Below are the code and all the weights of a small trained network. Each question names an input and a target symbol and asks about switching units off, where a switched-off unit gives its printed mean instead of its output.

import numpy as np


def w(rows, s, z=0):
    codes = np.array(rows[::2]) - 128.0
    scale = np.full(codes.shape[1], s)
    scale[-1] = z or s
    return codes * scale


def norm(h):
    return h / np.sqrt((h * h).mean(-1, keepdims=True) + 1e-5)


def f(y):
    return y / 2 * (1 + np.tanh(0.7978845608 * (y + 0.044715 * y**3)))


def softmax(a):
    e = np.exp(a - a.max(-1, keepdims=True))
    return e / e.sum(-1, keepdims=True)


def log_softmax(a):
    a = a - a.max(-1, keepdims=True)
    return a - np.log(np.exp(a).sum(-1, keepdims=True))


def net(x, mask):
    ids = ['ΘΞΠαβδεηλμψω'.index(c) for c in x.split()]
    T = len(ids)
    res = E[ids] + P[:T]
    r = norm(res)
    for j in range(3):
        rows = slice(3 * j, 3 * j + 3)
        q, k, v = (r @ M[0][rows].T for M in (Q, K, V))
        z = softmax(np.where(np.tri(T) > 0, q @ k.T / 3**0.5, -1e9)) @ v
        o = O[0][rows]
        res = res + np.where(mask[j], z, o[:, -1]) @ o[:, :-1]
    y = f(norm(res) @ A[0][:, :-1].T + A[0][:, -1])
    res = res + np.where(mask[3:11], y, B[0][:, -1]) @ B[0][:, :-1]
    return log_softmax(norm(res)[-1] @ U[:, :-1].T + U[:, -1])


Q, K, V, O, A, B = {}, {}, {}, {}, {}, {}
E = w([
[48,166,164,147],'Θ',
[58,185,145,145],'Ξ',
[97,151,48,171],'Π',
[157,126,187,106],'α',
[111,199,133,227],'β',
[38,156,177,136],'δ',
[50,160,151,152],'ε',
[73,71,83,106],'η',
[115,166,60,14],'λ',
[132,161,135,94],'μ',
[152,125,129,129],'ψ',
[177,254,97,125],'ω',
],0.013)
P = w([
[2,144,214,105],'0',
[58,119,196,95],'1',
[91,112,180,89],'2',
[115,102,174,87],'3',
[134,99,162,81],'4',
[158,91,155,82],'5',
[173,80,151,78],'6',
[181,81,151,82],'7',
[185,81,152,78],'8',
[193,74,151,81],'9',
[175,78,164,86],'10',
],0.0037)
Q[0] = w([
[51,198,171,176],'H0',
[31,135,178,158],'H0',
[149,193,155,55],'H0',
[252,101,98,60],'H1',
[84,122,205,185],'H1',
[154,95,123,168],'H1',
[176,117,153,146],'H2',
[110,101,174,137],'H2',
[175,41,80,105],'H2',
],0.012)
K[0] = w([
[118,177,179,254],'H0',
[113,172,165,202],'H0',
[87,159,206,72],'H0',
[189,144,167,209],'H1',
[144,121,112,71],'H1',
[152,151,97,153],'H1',
[122,113,171,137],'H2',
[171,160,105,156],'H2',
[40,143,116,122],'H2',
],0.012)
V[0] = w([
[143,159,98,181],'H0',
[60,99,58,104],'H0',
[2,136,201,62],'H0',
[92,179,152,137],'H1',
[98,206,168,183],'H1',
[177,181,110,89],'H1',
[173,120,133,194],'H2',
[158,176,185,184],'H2',
[106,105,128,159],'H2',
],0.0082)
O[0] = w([
[155,145,168,182,150],'H0',
[104,156,57,114,133],'H0',
[157,92,154,109,255],'H0',
[254,193,106,106,210],'H1',
[195,58,136,157,217],'H1',
[164,158,113,39,116],'H1',
[119,166,120,200,92],'H2',
[132,145,100,171,169],'H2',
[130,177,78,166,123],'H2',
],0.0062,0.0061)
A[0] = w([
[152,50,84,78,49],'N0',
[155,99,130,203,156],'N1',
[182,131,91,141,185],'N2',
[116,180,164,161,133],'N3',
[120,124,4,173,3],'N4',
[149,88,91,125,25],'N5',
[165,67,94,65,125],'N6',
[124,78,155,143,146],'N7',
],0.012,0.0033)
B[0] = w([
[47,198,190,125,198],'N0',
[55,253,101,99,245],'N1',
[85,107,78,59,244],'N2',
[171,144,86,134,253],'N3',
[145,51,109,74,214],'N4',
[72,221,139,136,122],'N5',
[104,129,188,237,250],'N6',
[116,84,18,165,176],'N7',
],0.0068,0.0032)
U = w([
[175,41,111,199,159],'Θ',
[132,107,136,117,13],'Ξ',
[110,93,49,70,235],'Π',
[183,86,238,117,169],'α',
[88,158,181,22,131],'β',
[133,197,131,194,192],'δ',
[139,69,144,135,118],'ε',
[107,101,91,152,50],'η',
[125,95,166,147,50],'λ',
[135,105,139,119,4],'μ',
[10,94,145,133,137],'ψ',
[241,134,122,65,110],'ω',
],0.013,0.0029)

Each question gives the input, a string of symbols that net reads in full, and the target symbol t.
The units are the heads (3 rows each of Q, K, V and O) and the neurons (one row each of A and B). Each row of codes is followed by its name. A weight is (code - 128) times the scale printed after its matrix; where a second scale follows, it is the last column's (O, A, B and U).
mask holds one flag per unit, heads first, then neurons. A switched-off unit (its flag False) gives its mean, the last column of its rows in O or B, instead of its output. The means were averaged over made-up inputs and are rounded, as every weight is.
A unit's drop is (log p(t) with every unit on - log p(t) with that unit switched off) / (log p(t) with every unit on - log p(t) with every unit switched off).
The circuit of an input: a set's keep is (log p(t) with only the set's units on - log p(t) with every unit switched off) / (log p(t) with every unit on - log p(t) with every unit switched off). Starting from all 11 units, units are removed one at a time, each time the one whose removal leaves the highest keep (on an exact tie, the one counted first), for as long as the keep stays at least 0.8.
units of the circuit, in order: the units of the circuit, biggest drop first
unit that matters most: the unit with the biggest drop
k most important neurons: the k neurons with the biggest drops, biggest first
which heads matter: for each layer, one digit per head in row order, 1 if its drop is at least 0.15 and else 0, layers parted by /
drop when u is switched off: that unit's drop, to one decimal
input β ψ β Π Θ β ψ μ, target α: units of the circuit, in order => (N6 H0)
input Θ Θ δ Ξ α η, target ψ: unit that matters most => N0
input Ξ ψ β Θ, target δ: which heads matter => 000
input β Π Θ β μ δ, target α: units of the circuit, in order => (N1 N2)
input Θ Θ β Π λ ε, target β: which heads matter => 011
input ω β ε η β β Π δ, target δ: which heads matter => 101
input δ Θ ψ Π Ξ δ Θ ω Ξ, target ω: 3 most important neurons => (N6 N0 N1)
input β Θ δ Θ ω ε Π Π ε, target δ: which heads matter => 100
input Π Π Θ Θ ε ψ Θ, target Θ: which heads matter => 100
input μ δ η, target ψ: which heads matter => 000
input ψ ψ Θ Θ Θ ε δ, target Θ: units of the circuit, in order => (N7 H1 N0)
input Θ Θ Θ μ Θ, target α: 2 most important neurons => (N1 N2)
input Π Θ Θ Θ Θ, target Θ: which heads matter => 110
input Θ Ξ Π ω ε ω Ξ, target ω: 2 most important neurons => (N0 N6)
input Π ψ δ Θ ω Θ Θ η Θ Ξ, target ψ: most important neuron => (N1)
input ω Θ ω β Θ ψ η ω β ψ, target δ: 4 most important neurons => (N6 N0 N5 N4)
input β β ω ψ, target δ: 2 most important neurons => (N1 N4)
input Θ Θ Θ ε ψ β β δ, target δ: drop when H2 is switched off => 0.0
input Θ η ψ Ξ Θ Ξ, target ψ: drop when H0 is switched off => 0.5
input Θ β Π Θ Ξ Θ Θ, target δ: drop when N1 is switched off => 0.2
input δ Ξ ε ψ μ δ Θ Θ Π Θ, target α: most important neuron => (N2)
input ψ α Π μ ε, target α: 2 most important neurons => (N1 N2)
